Here is a tiny trained network, its code and every weight. The questions are about switching its units off for an input and a target symbol, where a switched-off unit gives its printed mean instead of its output.

import numpy as np


def w(rows, s, z=0):
    codes = np.array(rows[::2]) - 128.0
    scale = np.full(codes.shape[1], s)
    scale[-1] = z or s
    return codes * scale


def norm(h):
    return h / np.sqrt((h * h).mean(-1, keepdims=True) + 1e-5)


def f(y):
    return np.maximum(y, 0)


def softmax(a):
    e = np.exp(a - a.max(-1, keepdims=True))
    return e / e.sum(-1, keepdims=True)


def log_softmax(a):
    a = a - a.max(-1, keepdims=True)
    return a - np.log(np.exp(a).sum(-1, keepdims=True))


def net(x, mask):
    ids = ['αβδελξπστφω'.index(c) for c in x.split()]
    T = len(ids)
    res = E[ids] + P[:T]
    r = norm(res)
    for j in range(2):
        rows = slice(4 * j, 4 * j + 4)
        q, k, v = (r @ M[0][rows].T for M in (Q, K, V))
        z = softmax(np.where(np.tri(T) > 0, q @ k.T / 4**0.5, -1e9)) @ v
        o = O[0][rows]
        res = res + np.where(mask[j], z, o[:, -1]) @ o[:, :-1]
    y = f(norm(res) @ A[0][:, :-1].T + A[0][:, -1])
    res = res + np.where(mask[2:6], y, B[0][:, -1]) @ B[0][:, :-1]
    return log_softmax(norm(res)[-1] @ U[:, :-1].T + U[:, -1])


Q, K, V, O, A, B = {}, {}, {}, {}, {}, {}
E = w([
[118,19,74,117,196,59,106,171],'α',
[161,176,129,143,103,74,123,71],'β',
[216,133,97,163,145,67,71,129],'δ',
[183,34,133,121,172,91,167,175],'ε',
[220,169,170,130,140,159,101,160],'λ',
[148,159,86,134,132,150,14,155],'ξ',
[252,178,152,161,147,63,133,112],'π',
[93,115,89,138,152,32,80,70],'σ',
[202,122,159,143,172,29,131,115],'τ',
[133,150,205,93,197,97,165,154],'φ',
[182,70,122,103,155,199,139,238],'ω',
],0.013)
P = w([
[139,159,151,134,90,40,149,222],'0',
[163,138,144,53,103,78,108,129],'1',
[144,118,178,92,95,87,110,136],'2',
[105,206,112,117,138,103,112,167],'3',
[140,107,90,179,223,167,129,82],'4',
[63,199,126,231,116,139,156,165],'5',
[181,108,94,71,136,133,116,70],'6',
[139,88,198,135,66,128,102,81],'7',
[129,205,94,85,56,99,152,148],'8',
[146,106,146,187,147,146,90,56],'9',
[110,201,133,247,111,177,117,103],'10',
[134,191,37,128,169,148,105,64],'11',
],0.013)
Q[0] = w([
[173,84,176,29,69,76,64,126],'head 0',
[75,181,121,177,57,52,136,253],'head 0',
[96,82,210,248,131,163,119,126],'head 0',
[123,116,172,151,69,129,139,159],'head 0',
[149,146,89,175,119,32,96,101],'head 1',
[178,134,168,109,123,139,45,154],'head 1',
[87,39,39,155,83,151,88,158],'head 1',
[73,97,198,91,145,41,100,101],'head 1',
],0.023)
K[0] = w([
[118,168,73,204,206,133,160,153],'head 0',
[93,96,210,252,84,131,102,152],'head 0',
[171,49,178,109,174,157,80,51],'head 0',
[99,112,175,158,172,140,102,102],'head 0',
[169,124,97,167,102,41,110,80],'head 1',
[183,92,181,127,110,136,102,142],'head 1',
[78,50,44,146,84,149,99,163],'head 1',
[75,79,170,114,149,74,177,85],'head 1',
],0.026)
V[0] = w([
[131,60,53,133,65,207,44,204],'head 0',
[63,192,110,103,93,114,86,20],'head 0',
[3,31,89,98,154,54,156,120],'head 0',
[162,106,61,211,118,11,59,115],'head 0',
[148,159,116,162,149,154,178,120],'head 1',
[114,130,57,158,131,104,164,124],'head 1',
[83,171,161,73,163,104,113,124],'head 1',
[122,146,129,111,162,166,91,74],'head 1',
],0.019)
O[0] = w([
[67,112,103,77,199,238,252,149,6],'head 0',
[124,250,215,146,151,105,136,162,62],'head 0',
[222,200,48,152,176,187,112,93,24],'head 0',
[129,167,69,201,227,57,228,121,231],'head 0',
[139,68,128,125,137,102,107,90,98],'head 1',
[173,107,134,97,135,120,140,144,56],'head 1',
[132,126,205,177,132,184,114,98,202],'head 1',
[120,106,97,190,97,139,166,108,126],'head 1',
],0.014)
A[0] = w([
[65,173,209,161,167,244,41,37,50],'neuron 0',
[220,249,115,213,169,106,130,156,3],'neuron 1',
[82,119,148,22,196,199,215,108,60],'neuron 2',
[49,216,213,143,140,63,78,171,180],'neuron 3',
],0.022,0.0022)
B[0] = w([
[33,239,112,175,134,203,111,127,163],'neuron 0',
[118,37,187,108,41,173,126,216,227],'neuron 1',
[213,149,158,100,15,101,95,69,206],'neuron 2',
[119,132,3,142,103,149,135,77,250],'neuron 3',
],0.019,0.018)
U = w([
[225,39,146,132,104,46,157,113,201],'α',
[69,173,78,186,46,172,158,102,195],'β',
[139,135,51,117,214,154,130,70,109],'δ',
[159,193,155,134,131,104,4,94,123],'ε',
[2,93,190,66,124,113,124,139,69],'λ',
[92,186,74,173,163,25,136,85,3],'ξ',
[78,169,124,175,227,62,185,128,122],'π',
[135,106,146,17,121,215,115,108,88],'σ',
[150,230,159,97,97,103,205,75,95],'τ',
[150,188,204,147,134,143,137,233,121],'φ',
[178,140,85,110,154,198,151,134,90],'ω',
],0.0079,0.0063)

Each question gives the input, a string of symbols that net reads in full, and the target symbol t.
The units are the heads (4 rows each of Q, K, V and O) and the neurons (one row each of A and B). Each row of codes is followed by its name. A weight is (code - 128) times the scale printed after its matrix; where a second scale follows, it is the last column's (O, A, B and U).
mask holds one flag per unit, heads first, then neurons. A switched-off unit (its flag False) gives its mean, the last column of its rows in O or B, instead of its output. The means were averaged over made-up inputs and are rounded, as every weight is.
A unit's drop is (log p(t) with every unit on - log p(t) with that unit switched off) / (log p(t) with every unit on - log p(t) with every unit switched off).
The circuit of an input: a set's keep is (log p(t) with only the set's units on - log p(t) with every unit switched off) / (log p(t) with every unit on - log p(t) with every unit switched off). Starting from all 6 units, units are removed one at a time, each time the one whose removal leaves the highest keep (on an exact tie, the one counted first), for as long as the keep stays at least 0.8.
circuit, biggest first: the units of the circuit, biggest drop first
unit that matters most: the unit with the biggest drop
top k neurons: the k neurons with the biggest drops, biggest first
heads that matter: for each layer, one digit per head in row order, 1 if its drop is at least 0.15 and else 0, layers parted by /
drop when u is switched off: that unit's drop, to one decimal
input ξ δ δ σ β τ φ σ ξ α β β, target τ: heads that matter -> 10
input β φ ξ λ ξ ξ σ λ φ φ α α, target ε: unit that matters most -> head 0
input φ ξ π φ δ σ τ φ ε, target φ: circuit, biggest first -> [head 0; neuron 1]
input τ φ τ σ, target α: top 3 neurons -> [neuron 1; neuron 0; neuron 3]
input σ λ φ φ λ σ ε τ λ, target φ: top 2 neurons -> [neuron 1; neuron 2]
input φ λ λ δ φ ξ τ ξ, target ε: top 2 neurons -> [neuron 1; neuron 3]
input β ξ φ β φ σ β ξ φ φ δ, target τ: top 2 neurons -> [neuron 2; neuron 1]
input φ δ σ π φ α, target φ: top 2 neurons -> [neuron 1; neuron 2]
input σ ξ π ω, target φ: top 3 neurons -> [neuron 1; neuron 3; neuron 2]
input ω ε φ τ λ ξ β φ ξ λ φ ω, target τ: circuit, biggest first -> [head 0; neuron 2]
input ξ π φ φ, target τ: top 3 neurons -> [neuron 2; neuron 1; neuron 3]
input λ δ α ξ σ, target π: top 2 neurons -> [neuron 2; neuron 3]
input ξ ω φ β φ λ ξ ε ξ σ, target τ: top 2 neurons -> [neuron 2; neuron 1]
input σ σ φ φ δ σ ξ ξ β, target φ: unit that matters most -> head 0
input π φ ξ φ ξ ξ δ β τ β, target π: drop when neuron 2 is switched off -> 0.1
input ξ σ ξ, target τ: drop when neuron 2 is switched off -> 0.6
input ε σ ε φ, target δ: drop when neuron 1 is switched off -> 0.2
